Below is a small trained network, with its code and all its weights. Each question gives an input and a class and asks what happens when units are switched off, that is, made to give their printed mean instead of their output.

import numpy as np


def w(rows, s, z=0):
    codes = np.array(rows[::2]) - 128.0
    scale = np.full(codes.shape[1], s)
    scale[-1] = z or s
    return codes * scale


def f(y):
    return np.maximum(y, 0)


def log_softmax(a):
    a = a - a.max(-1, keepdims=True)
    return a - np.log(np.exp(a).sum(-1, keepdims=True))


def net(x, mask):
    res = np.array(x, float).reshape(1, 3) / 4 @ E
    y = f(res @ A[0][:, :-1].T + A[0][:, -1])
    res = res + np.where(mask, y, B[0][:, -1]) @ B[0][:, :-1]
    return log_softmax(res[-1] @ U[:, :-1].T + U[:, -1])


A, B = {}, {}
E = w([
[123,210,123,223,16,137,77,126,170,99],'x0',
[85,84,59,80,196,254,111,224,190,146],'x1',
[176,224,217,91,190,172,192,120,71,50],'x2',
],0.0079)
A[0] = w([
[134,175,149,140,75,87,112,109,89,84,170],'N1',
[190,182,170,151,119,88,143,117,92,52,184],'N2',
[1,72,19,215,90,164,47,187,210,183,255],'N3',
[151,135,143,160,77,68,98,81,123,167,130],'N4',
[137,163,185,198,88,82,131,66,120,127,201],'N5',
[58,44,82,90,161,88,100,145,141,248,182],'N6',
[75,21,59,74,133,87,147,125,166,246,214],'N7',
[150,169,196,146,90,62,137,85,122,91,213],'N8',
[168,153,182,112,196,176,156,113,84,119,172],'N9',
[124,78,120,57,210,145,182,174,107,152,217],'N10',
],0.0075,0.0038)
B[0] = w([
[190,171,94,186,54,124,158,193,109,61,188],'N1',
[164,179,110,130,111,205,159,178,121,15,205],'N2',
[70,81,57,103,195,127,44,151,108,199,251],'N3',
[175,173,152,182,102,80,180,100,115,126,183],'N4',
[211,216,121,180,78,74,174,116,72,114,209],'N5',
[44,33,4,140,80,131,177,156,65,206,209],'N6',
[66,118,50,164,112,131,148,150,64,173,221],'N7',
[207,167,121,143,122,68,198,157,96,49,212],'N8',
[143,178,157,94,190,103,130,135,173,76,196],'N9',
[133,66,119,2,229,100,89,134,156,172,211],'N10',
],0.008,0.013)
U = w([
[181,140,216,39,208,99,121,116,153,86,202],'0',
[1,76,51,86,145,186,51,153,113,199,216],'1',
[219,151,103,185,62,84,40,106,158,166,2],'2',
[79,144,187,149,103,212,131,93,196,48,98],'3',
[96,109,67,203,102,69,144,81,68,181,67],'4',
[96,111,201,172,77,144,150,55,157,168,4],'5',
[224,167,121,195,24,125,204,144,77,18,168],'6',
[105,115,187,152,48,133,80,112,129,131,21],'7',
],0.0066,0.0026)

Each question gives the input, the list of numbers given to net, and the class t.
The units are the neurons (one row each of A and B). Each row of codes is followed by its name. A weight is (code - 128) times the scale printed after its matrix; where a second scale follows, it is the last column's (A, B and U).
mask holds one flag per neuron, in row order. A switched-off neuron (its flag False) gives its mean, the last column of its row in B, instead of its output. The means were averaged over made-up inputs and are rounded, as every weight is.
A unit's drop is (log p(t) with every unit on - log p(t) with that unit switched off) / (log p(t) with every unit on - log p(t) with every unit switched off).
The circuit of an input: a set's keep is (log p(t) with only the set's units on - log p(t) with every unit switched off) / (log p(t) with every unit on - log p(t) with every unit switched off). Starting from all 10 units, units are removed one at a time, each time the one whose removal leaves the highest keep (on an exact tie, the one counted first), for as long as the keep stays at least 0.8.
units of the circuit, in order: the units of the circuit, biggest drop first
unit that matters most: the unit with the biggest drop
top k neurons: the k neurons with the biggest drops, biggest first
drop of u: that unit's drop, to one decimal
input [0,5,3], class 0: units of the circuit, in order	(N6; N7)
input [-7,-5,2], class 0: unit that matters most	N10
input [7,5,5], class 3: units of the circuit, in order	(N5; N8; N6; N7)
input [1,6,4], class 0: top 3 neurons	(N6; N7; N3)
input [8,2,-1], class 1: top 2 neurons	(N3; N8)
input [-4,8,6], class 0: top 2 neurons	(N3; N9)
input [6,1,-5], class 1: drop of N3	0.8
input [-2,-2,-8], class 1: drop of N3	0.2
input [-2,4,4], class 0: drop of N3	0.2
input [-3,-1,0], class 1: top 4 neurons	(N5; N8; N4; N1)
